In the rows, zero is written as 128.
Here are made-up elements, facts about them, and rows of numbers that follow some of those facts. Name the element behind each unnamed row.

Some rows with their names:
[131 186 139 127 115 176 128 126 115 141 139 163 123 155 134 135 160 174
 119  90 161 118 111 103 124 161 170 122 117 106  78 109 143 181  88 134
  96  96]: Z_257
[119 146 146  90 116 170 128 153 131 158 133 122 126 145 124 163 128 197
 157 128 158 111 125  84 141 165 102  98 106 138 113  80 159 106 100 119
 120 104]: Z_273
[115 145 123 132 150 100 162 169 177 128 139  97  37 108 183 181 165 156
 173 129 129 121 143 130 113 116 175 172 104 144 123 174  79 140  78 117
 120  84]: Z_510
[137 111 148 177 122 112 114 160 132  73 106 122 130  79 165 154  95 106
 169 130 142 171 152 110 121  88 176 180  78 168  77 122  95 125  66  98
 125  86]: Z_772
[114 124 120 133 122 144 132 134 137 116 133 132 136  98 166 129 102 136
 122 138 129 118 145 138 113 105 109 133 122 132  77 131  99 135 141 105
 118 110]: Z_132
[102 141  91 147  94 128 169 144 150 146  99 129 110 113 145 159 133 179
 107  97 134 100 144 156 105 109  94 143 116 108 151 138  83 132 100 144
 110 155]: Z_929
[106 116 142 102  93 134 123  49 101 139 129 145 171 103 130  92 130 131
 187  81 135 113 112 122 116 151 120  95 102 158 107 139 146 145 151 109
 133 161]: Z_784
[117 152 107  71 107 100 154 111 179 160 150 134 148 106 143 106 183 236
 172  96 154  72 114 162 103 136  87 106 106 123 140 156 158 161 182 129
 129 166]: Z_398
[111 131 144 104 124 130 140 152 134 137 142 115 103 114 139 153 129 143
 174 106 123 112 133 120 123 132 128 128  92 152 129 142 113 118 106 117
 117 118]: Z_642
[112 177 137 136 131 121 101 126 157 112 194 146 105 103 150 173 164 137
 198 138 129 113  87 129 131 107 174 112  73 135 114 107 136 135 136 113
 126  84]: Z_173
[130 143 136 136 109 106 131  79 117  92 112 185 127 121 107 116 122 107
 104 120 157 122 132 136  88 139 159 184  63 170  64 145 153 172 112  72
  95 137]: Z_248
[118 134 127 119 125 113 140 123 126 128 140 106 109 118 141 147 145 132
 176 112 126 103 119 135 125 128 151 121  98 129 111 141 120 142 121 106
 122 122]: Z_959
[ 99 131 179 134 101  58 124  71 140 103 107 143 182  71 164 127 143 140
 183 158 164 136  85 132  62  84 130 139  84 191  57 144 133 151 175  63
 115 112]: Z_212
[150 140 132 150 106 102 116 113 117  98 132 144 176 103 126 110 119 152
 149 107 143 111 109 137 111 141 132 114  82 124  74  96 176 162 141 106
 138 116]: Z_716
[198  73 122 142 165  60 170 118 125 123 108  31 167 130 100 192  77 171
 153 158 144 100 178 120 104 174  83 168  51 201  75  90 195 118 133  52
 217 149]: Z_301
[100 100 122 141 124 134  78 145  90  91 157 117 165 102 145 100  75  91
 175 129  98 115 118 146 114 118  60  66 159 127  86 114 128 117 154 128
 138  98]: Z_395
[ 86 126 129 128 116 107 118 142  89 129 167  88 116 123 132 127 123 128
 197 118  90 112 102 151 129 129  73  58 144 110 145 144 134 112 157 152
 150 118]: Z_489
[ 93 107 153 193 116  69  96 113  68  79 157  82 123 120 114 133 114  98
 194  95  99 121 103 158  74 122 104 102 152 150  99 161 129 140 107 164
 140 131]: Z_709
[122 161 110 144 125 128 111 102 156 112 157 134 106 115 130 167 135 156
 170 136 144 120  92 152 127 104 142 132  92 127 114 118 153 151 114 115
 151 114]: Z_523
[106 165 129 113 150 112 152 169 156 146 172 108  76 110 182 145 172 150
 173 132 116 114 111 131 148 123 174 114 106 110 112 153 108 141 141 121
 113  83]: Z_898

Facts:
Z_129 τ Z_661; Z_129 τ Z_915; Z_132 τ Z_999
Z_132 τ Z_915; Z_135 τ Z_978; Z_145 τ Z_257
Z_145 τ Z_26; Z_145 τ Z_288; Z_173 τ Z_721
Z_212 τ Z_286; Z_212 τ Z_716; Z_212 τ Z_999
Z_238 τ Z_34; Z_238 τ Z_878; Z_238 τ Z_132
Z_238 τ Z_695; Z_244 τ Z_348; Z_248 τ Z_286
Z_257 τ Z_178; Z_257 τ Z_34; Z_266 τ Z_999
Z_273 τ Z_257; Z_279 τ Z_721; Z_286 τ Z_289
Z_288 τ Z_463; Z_301 τ Z_330; Z_301 τ Z_892
Z_301 τ Z_288; Z_310 τ Z_330; Z_310 τ Z_711
Z_322 τ Z_978; Z_398 τ Z_330; Z_398 τ Z_953
Z_398 τ Z_698; Z_409 τ Z_929; Z_409 τ Z_135
Z_409 τ Z_238; Z_436 τ Z_289; Z_437 τ Z_248
Z_437 τ Z_132; Z_523 τ Z_654; Z_523 τ Z_721
Z_592 τ Z_806; Z_592 τ Z_308; Z_629 τ Z_772
Z_685 τ Z_288; Z_695 τ Z_654; Z_695 τ Z_463
Z_695 τ Z_629; Z_70 τ Z_135; Z_716 τ Z_301
Z_716 τ Z_695; Z_718 τ Z_34; Z_718 τ Z_523
Z_718 τ Z_436; Z_772 τ Z_132; Z_774 τ Z_721
Z_783 τ Z_774; Z_783 τ Z_286; Z_806 τ Z_289
Z_834 τ Z_322; Z_929 τ Z_871; Z_929 τ Z_772
Z_978 τ Z_629; Z_979 τ Z_330; Z_979 τ Z_523
Z_979 τ Z_578; Z_999 τ Z_915; Z_999 τ Z_395
Z_999 τ Z_622; Z_129 κ Z_722; Z_135 κ Z_308
Z_140 κ Z_515; Z_173 κ Z_463; Z_19 κ Z_140
Z_190 κ Z_273; Z_212 κ Z_129; Z_238 κ Z_929
Z_248 κ Z_288; Z_257 κ Z_530; Z_273 κ Z_629
Z_279 κ Z_698; Z_288 κ Z_721; Z_301 κ Z_968
Z_308 κ Z_361; Z_348 κ Z_675; Z_379 κ Z_168
Z_395 κ Z_489; Z_437 κ Z_988; Z_463 κ Z_503
Z_489 κ Z_622; Z_503 κ Z_898; Z_534 κ Z_651
Z_541 κ Z_178; Z_592 κ Z_437; Z_617 κ Z_642
Z_629 κ Z_800; Z_642 κ Z_436; Z_651 κ Z_348
Z_654 κ Z_617; Z_661 κ Z_257; Z_685 κ Z_238
Z_698 κ Z_403; Z_709 κ Z_303; Z_71 κ Z_26
Z_711 κ Z_685; Z_716 κ Z_310; Z_722 κ Z_142
Z_772 κ Z_510; Z_784 κ Z_398; Z_79 κ Z_135
Z_850 κ Z_845; Z_915 κ Z_654; Z_981 κ Z_783
Z_988 κ Z_173; Z_999 κ Z_244

Rows to name:
No name comes twice in this set of rows, the named rows included.
[142 141 120 214 129  61 132 119  46  87 172 100 138 145  72 129 153  74
 123 106 104  90 105 158  78 165 182 123 135 134  49 139 148 184 126 130
 142 117]	Z_981
[106 189  90 198 136  45 140 133 115 110 180 122  65 161  77 183 187 137
  74 164 118  58  91 202  74 123 153 126 140 101  94 138 159 166 146 129
 127 101]	Z_783
[130 174  70 122 118 155 146  51 166 136 140 151  49 133 138 183 158 143
 108 115 142 112 121 168 123 110 162 192 102 114 108 140 127 219  93 100
 152 150]	Z_721
[ 79 128  94 123 139 136 105 161 133 131 165  90 114 112 166 115 111 153
 138 144  89  98 122 170 120  92  44  75 169  92 113 136  98 118 173 130
 143  88]	Z_622
[150  96  78 122 174  86 219 122 136 180 117  12  69 150 131 227 110 157
 106 175 106  73 184 139 125 164  89 165  87 169 109 121 140 111 150  55
 204 163]	Z_968
[111 128 153  73 112 137 137  63 104 149 134 118 184  94 161  92 136 119
 199 123 127 104  94 119 134 144 148  69  69 166  85 124 146 145 199  82
 149 134]	Z_71
[ 84 132 152 122 109  91 138  78 157 127 122 117 162  72 198 124 156 141
 164 164 141 110 107 147  72  87 136 138 123 178  64 153  65 144 173  87
 126 120]	Z_129
[ 94 155 139 139 145 107 115 169 154 110 154 160 133  97 161 139 147 145
 145 156 139 106 120 126 115 107 156 111  87 137  98 117 114 122 160  95
  87  64]	Z_437
[143 155 126 131 122 163  97 138 103 106 161 187 159 109 121  84 118 100
 121  84 117 104 146 128 137 150 166 150 110 129  71 114 111 168 112 118
  87 114]	Z_661
[125 143 114  67 116 166 172  81 154 184 129  89 118 120 198 119 174 202
 168 148 157 111  67 110 139 128 113  69 107  99  88 140 137 179 188  82
 162 117]	Z_26
[123 106 140  87 121 162 118 134 112 131 149 141 135 115 113 124 100 127
 201  95 113 120 144 104 161 172 129 109  73 148 123 100 155 102 125 108
 121 134]	Z_190

The same elements again, as new rows of numbers:
Named rows:
[ 89  92 155 149 204 211 138 108 168 115 115 120 108 164 103 120 135 137
 238 119 127 146  97 127 181 136 123  99 105 125  97 120 168 146 128 135
 109 160 113 115 135 159 160  65 136]: Z_915
[122 132 133 149 166 159 157 119 167 142 127  92 120 141 116 151 150 133
 120 131 140 118 155 127 155 106 123 112 130  97 121 129 144 128 123 131
 132 134 117 144 126 131 122 105 137]: Z_999
[121 137 134 147 169 158 156 117 160 143 128  92 116 140 120 151 142 134
 116 128 140 118 153 127 157 113 126 113 128  99 121 128 144 128 123 132
 134 133 117 152 125 127 123  97 134]: Z_395
[114 151 142 157 165 160 164 116 154 141 128 104 160 158 145 121 123 161
 114 105 137  96 133 120 114 115 146 115 129  93 129 146 138 121 142 118
 125 126 142 148 145 132 139 129 148]: Z_244
[126 116 133 156 152 150 161 123 174 146 123  91 128 138 110 151 157 131
 110 145 140 115 155 128 143  96 131 114 138  86 113 132 144 130 126 127
 136 129 117 143 127 125 115 116 137]: Z_212
[116 126 134 152 173 152 154 120 133 162 124 100 133 144 109 131 140 133
  92 129 143 106 148 123 141 108 127 113 135 115 131 140 153 132 141 106
 141 134 125 147 128 125 127 100 142]: Z_379
[119 138 121 153 185 131 158 110 125 154 124 101 128 151 115 133 146 144
  91 125 137 124 120 130 135 116 130 122 129 111 130 127 151 129 129 110
 128 115 125 158 143 123 110 121 134]: Z_698
[116 114 127 158 164 150 166 119 155 147 111  96 140 151 121 148 144 150
  95 144 132 110 131 129 130  75 120 121 131  96 132 135 137 138 133 106
 123 126 126 139 141 130 125 122 143]: Z_145
[118 122 129 153 172 147 164 114 151 152 108  93 131 146 130 145 132 151
 104 134 133 111 132 127 131  82 121 122 128 100 134 132 131 136 132 104
 123 125 125 150 139 120 124 108 140]: Z_257
[111 146 117 155 171 130 159 117 126 148 122 108 141 145 143 135 122 160
  91 108 137 123 128 125 115 111 123 120 134 116 129 140 146 123 143 105
 127 130 134 148 142 125 140 124 139]: Z_530
[118 129 125 151 180 144 163 112 143 150 115  95 125 147 126 144 136 146
  99 132 134 117 124 129 137  94 121 122 125 104 134 128 135 134 127 107
 124 120 125 156 141 122 118 110 137]: Z_288
[113 147 116 155 171 133 159 117 126 148 122 110 141 145 143 135 123 162
  94 107 136 121 130 125 116 110 123 120 134 115 129 140 146 123 145 103
 126 132 133 146 141 129 142 123 140]: Z_968
[114 126 134 153 173 152 154 121 135 163 124 100 131 145 109 131 140 134
  92 131 143 105 147 123 141 107 127 113 135 117 130 139 154 133 140 106
 140 133 125 146 129 125 128  99 142]: Z_850
[118 139 120 154 185 135 158 109 121 153 124 102 130 154 116 132 147 143
  97 124 136 122 123 130 141 117 127 122 128 112 131 126 153 130 128 108
 128 115 125 156 143 126 114 121 136]: Z_953
[ 94 126 136 160 174 179 151 134 100 119  89 129 156 180 143 125 109 131
 227  95 116 146  83 127 162 131 120 115 119 107 101 115 146 144 159 125
 114 125 109  99 149 162 163 104 140]: Z_436
[120 117 109 156 161 156 162 122 169 143 114 100 148 136 128 153 154 151
 127 109 134 111 130 125 136 100 120 117 138  93 132 136 133 133 123 115
 133 135 127 135 135 141 120 116 139]: Z_409
[119 129 109 150 174 143 161 117 167 154 113  97 136 128 132 152 142 148
 114 100 136 109 126 124 135 115 122 119 137  99 135 133 126 130 121 110
 139 132 130 155 132 121 113 102 133]: Z_135
[120 122 144 156 179 143 155 124 116 166 127  93 135 139 121 134 148 139
  98 131 146 110 153 121 143  98 127 113 137 128 132 141 143 129 137 112
 139 126 126 150 126 122 129  99 142]: Z_534
[120 124 120 147 174 163 157 117 166 149 118  93 127 134 116 151 151 134
 126 117 138 111 140 125 155 114 122 114 131  99 132 129 134 134 118 121
 138 133 121 148 127 130 115  94 135]: Z_772
[149 226  27 152 162 144 143 103 125 145 143 111 153 162 140 116 137 161
 103  88 136  68 193 127 155  91 123 129 114  98 185 145 162 144 127  49
 112 164 119 129 159 177 155 140 160]: Z_898

Rows to name:
No name comes twice in this set of rows, the named rows included.
[122 139 117 153 179 134 158 107 130 153 118  98 130 151 119 129 145 146
 124 119 135 122 126 129 137 112 132 122 130 105 127 125 145 131 129 104
 128 116 122 155 143 125 112 116 135]	Z_578
[126 129 130 152 161 154 156 116 159 147 121  90 123 140 116 144 147 135
 137 131 140 118 155 126 148 104 130 114 136  95 117 129 140 129 129 122
 136 131 114 147 127 123 121 102 136]	Z_248
[121 130 113 151 174 143 162 116 161 150 115  95 132 131 134 152 145 151
 116 107 136 117 127 125 138 110 122 120 134 100 132 131 127 129 119 116
 133 128 128 154 133 123 116 106 133]	Z_629
[ 84 117 150 159 188 195 146 141  97 131 105 134 156 177 118 118 114 116
 185 105 124 128  85 125 170 140 120 107 118 129 110 126 166 147 162 122
 123 135 119 101 140 168 163  87 145]	Z_642
[124 122 119 161 165 136 161 115 143 149 118 101 145 153 112 136 160 147
 115 130 135 122 130 129 130 101 132 121 137  95 123 130 146 131 130 106
 128 118 122 143 143 132 113 134 140]	Z_979
[ 82 105 150 159 192 194 143 128 114 128 107 134 147 175 113 113 120 132
 197 109 125 133  85 124 160 135 122 105 117 133 108 130 170 146 157 117
 118 145 121 103 143 167 167  87 143]	Z_617
[121 126 114 154 171 149 162 114 159 144 114  97 136 143 125 146 147 149
 123 119 133 115 128 128 139 101 122 120 132  94 130 130 134 133 122 112
 128 125 123 146 138 132 119 113 138]	Z_695
[129 118 130 158 162 144 157 114 148 160 115  92 137 145 107 126 155 133
 142 131 140 114 146 124 137 103 143 116 140  94 117 132 143 132 135 109
 139 122 117 145 133 121 112 111 137]	Z_279
[119 119 131 156 164 143 166 117 159 153 110  92 134 142 127 150 135 150
  90 141 135 108 134 128 123  77 121 121 133  95 132 135 131 134 134 107
 127 125 126 149 137 117 123 115 141]	Z_273
[141 202  43 142 167 173 152  75 126 139 131  95 137 165 120 134 152 149
 133  97 132  72 186 128 175  83 108 131 108  93 187 135 152 148 114  69
 130 148 109 140 159 159 123 117 158]	Z_463
[120 114 132 155 174 153 161 117 153 153 120  94 131 150 103 145 160 132
 100 147 136 110 137 129 147  96 127 117 131 102 129 129 146 138 125 115
 132 121 120 147 135 129 107 113 139]	Z_301
[120 136 113 148 173 150 160 111 156 144 113  95 127 141 132 146 137 148
 126 113 134 117 133 126 142 105 119 120 128  99 133 129 131 132 123 113
 129 130 123 149 135 129 122 102 136]	Z_878
[120 132 105 155 167 135 165 119 160 140 116 100 142 131 154 158 139 166
 114  97 134 125 124 125 124 109 119 121 136  98 130 135 124 124 121 118
 127 132 133 148 138 132 126 123 135]	Z_929
[126 130 117 155 169 139 158 108 141 151 112  96 136 148 123 132 145 147
 139 119 135 121 131 127 135 105 135 122 134  95 124 128 138 132 131 106
 129 120 119 149 142 123 116 117 137]	Z_523
[123 137 118 154 158 135 156 111 136 150 112  96 130 144 133 133 133 151
 143 121 137 128 150 126 130  99 130 119 137  98 117 132 140 128 141 103
 129 131 115 143 136 121 132 113 137]	Z_806

The same elements again, as new rows of numbers:
Some rows with their names:
[133 114 110 124 151 104 124 138 139 124 120 113 134 108 137 131 128 106
 111 114 126 125 121 124 106 129 107 102 140 115 127 117 134 109]: Z_871
[135  69  81 103 127 159 145 150  75 112 115 186 166 138 117 143 119 110
  75  93 127 145 103 115  92 151 132 167 131 143 118 108 150 159]: Z_642
[132 112 110 120 117 128 133 129 140 107 133 129 125 122 130 137 131 117
 122 122 125 115 119 120 125 134 115 105 141 122 116 117 126 117]: Z_303
[128 132 201  93  89 115 126 101 145 130 147 179 166 115 194 188 115 112
 111 142 106 124 138 103  89 133 135 157 128 110 180 109 193 161]: Z_651
[136 139 154 106 112 137 131 130 118 116 113 147 129 149 134 135  93 139
 111 123 130 131 112 119 135 118 131 143 135 137 127 152 139 150]: Z_279
[138 121 115 106 129 108 120 141 136 111 110 122 114 132 140 127 119 121
 134 116 124 111 109 128  85 117 111 106 140 123 121 138 124 134]: Z_721
[137 153 168 109 134  87 148 111  83 130 231 138 131 160 125 110 112  98
 123 125 147 101 149 122 148 102 170 129 128 130  75 206 126 147]: Z_173
[137 123 145 121 119 144 135 124 119 120 123 151 145 124 124 132 105 129
 110 130 124 145 130 115 144 130 130 130 136 128 141 113 135 138]: Z_489
[139 107 116 132 136 152 125 136  99 131 116 163 149 128 129 117 117 113
  90 125 121 150 117 122 105 141 135 136 131 125 139 116 152 139]: Z_915
[141  74  95 103 145 151 134 159  73 127 108 181 165 140 124 132 111 106
  86  93 124 151 103 119  67 138 130 172 130 143 135 104 150 161]: Z_654
[135 117 153  93 164 177 105 135 140 143  96 112 138 121 120 115  90 192
  30 121 127 142 120 110 186  98 144 115 112 136 114  33 139  38]: Z_629
[134 124 135 131 137 134 127 125 118 126 130 136 145 123 132 133 109 118
 102 125 127 144 128 119 138 133 126 131 135 124 134 121 144 123]: Z_772
[136 124 139 129 126 147 128 126 118 123 130 138 143 134 128 129 111 121
 116 126 126 138 122 117 139 131 128 133 136 129 135 116 136 131]: Z_716
[127 147 155 136 131 186 139 131 105 108 134 143 141 120 117 138 110 131
 136 137 125 160 116 119 154 130 119 115 135 138 133 140 147 142]: Z_212
[131 142 155 133 126 131 139 110  98 130 193 145 149 144 125 115 118 107
 106 133 138 124 142 116 172 124 153 131 129 123 104 158 139 133]: Z_437
[131 111 118 113 138 117 120 132 139 111 120 126 125 132 131 124 126 105
 133 119 120 116 114 124  95 116 110 108 142 125 119 115 123 124]: Z_578
[136 122 147 122 124 142 136 126 118 119 121 150 144 124 125 134 104 129
 112 129 125 145 131 114 140 132 130 126 137 127 143 108 137 136]: Z_140
[143 112 115 127 112 133 128 144 143 129 149 107 126 131 133 133 139 106
 163 119 127 115 116 114  86 132 112 110 140 122 135  93 121 106]: Z_178
[138 128 150 124 135 102 149 113  98 130 204 147 144 132 119 117 125  99
 117 129 135 117 152 116 150 119 155 116 131 121  96 147 128 129]: Z_503
[137 119 137 121 126 136 136 126 118 119 127 150 142 123 126 133 110 126
 109 123 124 139 129 115 139 131 132 126 138 126 131 113 136 134]: Z_850

Which element is each row?
No name comes twice in this set of rows, the named rows included.
[130 102  91 114 113 142 125 147 119 100 123 142 135 132 130 136 139 112
 117 101 128 109 102 120 107 140 109 126 137 125 111 118 131 131]	Z_436
[141 134 191 143 104 158  93 165 110  99  38 166 179 138  96  94  85 141
 133 111 120 125 158 109 147 166 135 180 170  76 166 133  96 103]	Z_308
[125 122 112 129 119 134 127 125 138 113 131 111 133 126 136 148 128 114
 111 113 132 118 115 121 154 138 108 117 140 123 110 132 134 103]	Z_409
[129 127 197  89 100  96 123 109 145 133 148 177 164 110 196 184 122 103
 121 141 102 122 139 105  54 131 131 148 129 104 190 109 189 163]	Z_348
[127 107 121 117 134 129 121 127 136 109 116 120 131 136 126 126 131 103
 134 122 117 115 119 124 101 118 109 107 142 126 123 104 121 120]	Z_330
[134 123 162 111 110 127 134 116 127 122 139 159 151 119 148 154 110 122
 114 134 116 133 133 110 120 130 133 138 133 120 152 114 155 146]	Z_534
[137 114 111 125 143 115 126 137 136 124 129 119 131 117 135 127 131 109
 125 118 126 123 118 124 103 131 111 105 140 116 127 115 132 108]	Z_878
[135 120 115 132  93 154 132 131 141 115 151 110 125 140 131 146 139 119
 149 120 133 113 112 114 132 136 115 118 140 131 115 108 126 109]	Z_145
[130 119 133 103  93 112 127 119 153 111 137 135 134 115 162 163 139 109
 124 126 116 106 119 116 104 133 114 113 140 111 133 114 148 128]	Z_675
[131 119 109 130 121 133 122 130 139 113 129 120 129 126 134 128 133 113
 115 124 127 122 115 125 127 137 113 110 139 119 119 125 133 112]	Z_132
[131 121 111 123 114 136 121 134 136 103 128 128 123 130 136 131 128 118
 125 119 128 111 110 123 123 132 112 108 139 119 118 125 128 120]	Z_286

